Here is a tiny trained network, its code and every weight. The questions are about switching its units off for an input and a target symbol, where a switched-off unit gives its printed mean instead of its output.

import numpy as np


def w(rows, s, z=0):
    codes = np.array(rows[::2]) - 128.0
    scale = np.full(codes.shape[1], s)
    scale[-1] = z or s
    return codes * scale


def norm(h):
    return h / np.sqrt((h * h).mean(-1, keepdims=True) + 1e-5)


def f(y):
    return np.maximum(y, 0)


def softmax(a):
    e = np.exp(a - a.max(-1, keepdims=True))
    return e / e.sum(-1, keepdims=True)


def log_softmax(a):
    a = a - a.max(-1, keepdims=True)
    return a - np.log(np.exp(a).sum(-1, keepdims=True))


def net(x, mask):
    ids = ['βζλξπω'.index(c) for c in x.split()]
    T = len(ids)
    res = E[ids] + P[:T]
    u = 0
    for l in range(2):
        q, k, v = (norm(res) @ M[l].T for M in (Q, K, V))
        z = softmax(np.where(np.tri(T) > 0, q @ k.T / 2**0.5, -1e9)) @ v
        res = res + np.where(mask[u], z, O[l][:, -1]) @ O[l][:, :-1]
        u += 1
        y = f(norm(res) @ A[l][:, :-1].T + A[l][:, -1])
        res = res + np.where(mask[u : u + 8], y, B[l][:, -1]) @ B[l][:, :-1]
        u += 8
    return log_softmax(norm(res)[-1] @ U[:, :-1].T + U[:, -1])


Q, K, V, O, A, B = {}, {}, {}, {}, {}, {}
E = w([
[104,196,159,125,242,149,114,144,143,206],'β',
[72,134,70,164,145,46,194,84,80,185],'ζ',
[157,81,134,172,87,135,215,161,107,204],'λ',
[131,159,147,162,38,140,63,91,225,186],'ξ',
[68,233,125,136,106,141,95,125,1,80],'π',
[203,153,28,108,128,68,107,127,147,141],'ω',
],0.0073)
P = w([
[104,67,219,62,78,190,132,126,174,28],'0',
[129,5,106,172,206,206,35,142,102,184],'1',
[112,31,64,162,172,205,39,99,105,196],'2',
[84,85,50,191,138,182,40,116,99,183],'3',
[120,253,98,218,120,112,61,132,85,148],'4',
[147,229,55,203,87,90,119,90,119,166],'5',
[175,233,66,147,127,149,156,112,153,173],'6',
[163,223,89,131,89,146,118,119,168,187],'7',
[135,211,71,103,81,161,160,101,158,167],'8',
[148,199,73,86,64,171,146,96,160,164],'9',
[123,197,89,66,43,176,141,97,169,156],'10',
[122,189,84,84,39,201,118,156,154,159],'11',
[109,196,86,71,45,206,145,147,140,155],'12',
[101,164,44,78,61,222,154,162,119,171],'13',
],0.0049)
Q[0] = w([
[103,199,3,70,41,228,111,146,109,237],'L0H0',
[49,183,182,126,80,115,177,182,111,38],'L0H0',
],0.004)
K[0] = w([
[74,113,198,59,97,118,174,81,255,86],'L0H0',
[175,82,106,126,177,81,159,148,157,147],'L0H0',
],0.0054)
V[0] = w([
[95,212,241,110,254,194,119,174,172,214],'L0H0',
[206,216,27,69,176,53,32,9,224,178],'L0H0',
],0.0033)
O[0] = w([
[58,93,130,97,178,18,185,253,181,134,252],'L0H0',
[128,105,154,242,126,160,165,124,215,86,107],'L0H0',
],0.0055,0.0041)
A[0] = w([
[183,171,77,109,110,132,6,132,87,44,39],'L0N0',
[182,161,35,104,123,40,63,101,253,86,63],'L0N1',
[229,76,225,179,227,237,158,75,106,148,40],'L0N2',
[152,198,158,145,177,98,218,87,125,180,254],'L0N3',
[169,159,87,133,83,101,113,253,146,235,254],'L0N4',
[176,171,16,166,154,194,82,128,77,150,109],'L0N5',
[77,223,79,156,181,73,163,54,110,125,177],'L0N6',
[151,110,125,185,191,76,161,129,199,162,151],'L0N7',
],0.0035,0.0017)
B[0] = w([
[154,135,109,115,175,195,205,155,192,156,145],'L0N0',
[182,117,117,111,113,147,188,184,94,115,154],'L0N1',
[91,156,83,129,107,142,155,2,149,113,137],'L0N2',
[138,165,114,161,48,181,117,153,82,139,202],'L0N3',
[130,134,141,113,61,123,188,67,115,103,254],'L0N4',
[92,139,164,119,138,173,138,110,119,177,172],'L0N5',
[126,146,189,175,93,151,77,196,136,162,192],'L0N6',
[131,109,179,166,93,143,138,169,170,140,177],'L0N7',
],0.006,0.007)
Q[1] = w([
[30,122,102,121,107,158,147,155,137,113],'L1H0',
[185,112,203,175,208,2,54,81,102,62],'L1H0',
],0.0052)
K[1] = w([
[172,112,67,60,49,120,194,136,151,57],'L1H0',
[128,96,114,187,222,125,125,140,152,254],'L1H0',
],0.0046)
V[1] = w([
[135,36,137,177,68,114,169,150,167,203],'L1H0',
[32,151,202,255,126,103,81,144,83,159],'L1H0',
],0.0067)
O[1] = w([
[199,185,221,126,242,62,162,24,45,145,253],'L1H0',
[3,80,185,3,111,137,154,92,63,16,185],'L1H0',
],0.0061,0.0023)
A[1] = w([
[107,137,206,135,193,2,200,170,147,50,102],'L1N0',
[125,160,87,100,112,40,156,234,152,154,126],'L1N1',
[160,151,209,100,198,94,115,33,75,126,177],'L1N2',
[77,13,173,43,148,116,41,49,70,37,3],'L1N3',
[127,118,177,174,124,170,166,99,118,204,201],'L1N4',
[56,142,120,115,146,121,155,164,106,168,109],'L1N5',
[132,54,176,101,210,94,139,72,160,79,59],'L1N6',
[160,74,113,205,140,25,172,131,200,154,34],'L1N7',
],0.0054,0.0027)
B[1] = w([
[139,201,26,139,91,161,64,92,192,111,218],'L1N0',
[217,210,157,124,75,149,202,178,101,155,191],'L1N1',
[157,35,152,158,131,149,190,157,121,157,196],'L1N2',
[116,255,117,82,225,100,189,81,169,43,136],'L1N3',
[110,133,145,136,90,139,117,110,141,44,253],'L1N4',
[117,109,202,101,98,172,150,102,120,110,194],'L1N5',
[111,81,85,149,147,40,88,172,171,93,141],'L1N6',
[121,220,98,59,180,21,139,40,100,89,144],'L1N7',
],0.0064,0.0065)
U = w([
[76,166,123,111,160,49,184,152,149,99,244],'β',
[67,106,109,43,107,183,96,82,74,85,113],'ζ',
[190,186,84,135,134,134,98,115,83,204,98],'λ',
[160,29,219,136,144,123,171,162,75,139,57],'ξ',
[68,71,79,140,103,150,140,243,168,111,128],'π',
[133,108,105,253,146,148,117,89,182,62,4],'ω',
],0.0059,0.0012)

Each question gives the input, a string of symbols that net reads in full, and the target symbol t.
The units are the heads (2 rows each of Q, K, V and O) and the neurons (one row each of A and B). Each row of codes is followed by its name. A weight is (code - 128) times the scale printed after its matrix; where a second scale follows, it is the last column's (O, A, B and U).
mask holds one flag per unit, layer by layer, with each layer's heads first. A switched-off unit (its flag False) gives its mean, the last column of its rows in O or B, instead of its output. The means were averaged over made-up inputs and are rounded, as every weight is.
A unit's drop is (log p(t) with every unit on - log p(t) with that unit switched off) / (log p(t) with every unit on - log p(t) with every unit switched off).
The circuit of an input: a set's keep is (log p(t) with only the set's units on - log p(t) with every unit switched off) / (log p(t) with every unit on - log p(t) with every unit switched off). Starting from the 12 units with the biggest drops (on a tie, the unit counted first), units are removed one at a time, each time the one whose removal leaves the highest keep (on an exact tie, the one counted first), for as long as the keep stays at least 0.8.
circuit, biggest first: the units of the circuit, biggest drop first
unit that matters most: the unit with the biggest drop
top k neurons: the k neurons with the biggest drops, biggest first
top k neurons in layer l: the k neurons of layer l with the biggest drops, biggest first
input λ ω ξ, target λ: circuit, biggest first	[L1H0; L0H0]
input ζ π λ π λ, target ζ: unit that matters most	L1H0
input ξ β ζ, target ξ: circuit, biggest first	[L1H0; L1N2]
input λ λ ζ, target λ: circuit, biggest first	[L0H0; L1H0]
input π λ λ λ π β β π π, target π: circuit, biggest first	[L1H0; L0H0; L0N0]
input ξ ω ξ ω λ λ λ β λ ω ξ β λ ζ, target ξ: top 2 neurons in layer 0	[L0N0; L0N5]
input ξ ζ β π, target ξ: top 2 neurons in layer 0	[L0N0; L0N6]
input ζ β λ β π β π λ λ ζ λ β π ζ, target ζ: circuit, biggest first	[L0H0; L1H0]
input ξ ω β β λ λ λ β β π, target ξ: top 3 neurons	[L1N2; L0N6; L1N0]
input β β β π, target β: circuit, biggest first	[L0H0; L1N3; L1H0]
input β ζ ω β β β β ξ, target β: circuit, biggest first	[L0H0; L1N7]
input λ β ξ λ, target λ: top 4 neurons in layer 0	[L0N6; L0N7; L0N3; L0N5]
input π β ζ, target π: circuit, biggest first	[L1H0; L0N6]
input ζ π ξ ξ λ π λ ζ π β ω λ, target ζ: unit that matters most	L0H0
input ξ λ β ω, target ξ: circuit, biggest first	[L1H0; L1N2]
input ζ β π ξ, target ζ: top 2 neurons in layer 0	[L0N4; L0N6]
input ξ λ ξ β π ω β β β, target ξ: circuit, biggest first	[L1H0; L1N2; L0N6]
input π λ β β ζ ζ, target π: top 2 neurons in layer 0	[L0N3; L0N6]
input ζ λ ζ, target ζ: circuit, biggest first	[L0H0; L1H0; L0N4]
input ω λ π β ξ λ ξ π β, target ω: circuit, biggest first	[L0H0]
input β ξ β π, target β: circuit, biggest first	[L0H0; L1H0; L1N3]
input β λ β, target β: top 2 neurons in layer 0	[L0N5; L0N3]
input λ ζ λ, target λ: top 2 neurons in layer 0	[L0N6; L0N7]
input ξ π β λ β β β ζ λ λ π β β, target ξ: top 2 neurons in layer 1	[L1N2; L1N0]
input ω ζ λ β π π ζ β ω λ π ξ λ ζ, target ω: top 2 neurons in layer 1	[L1N4; L1N1]
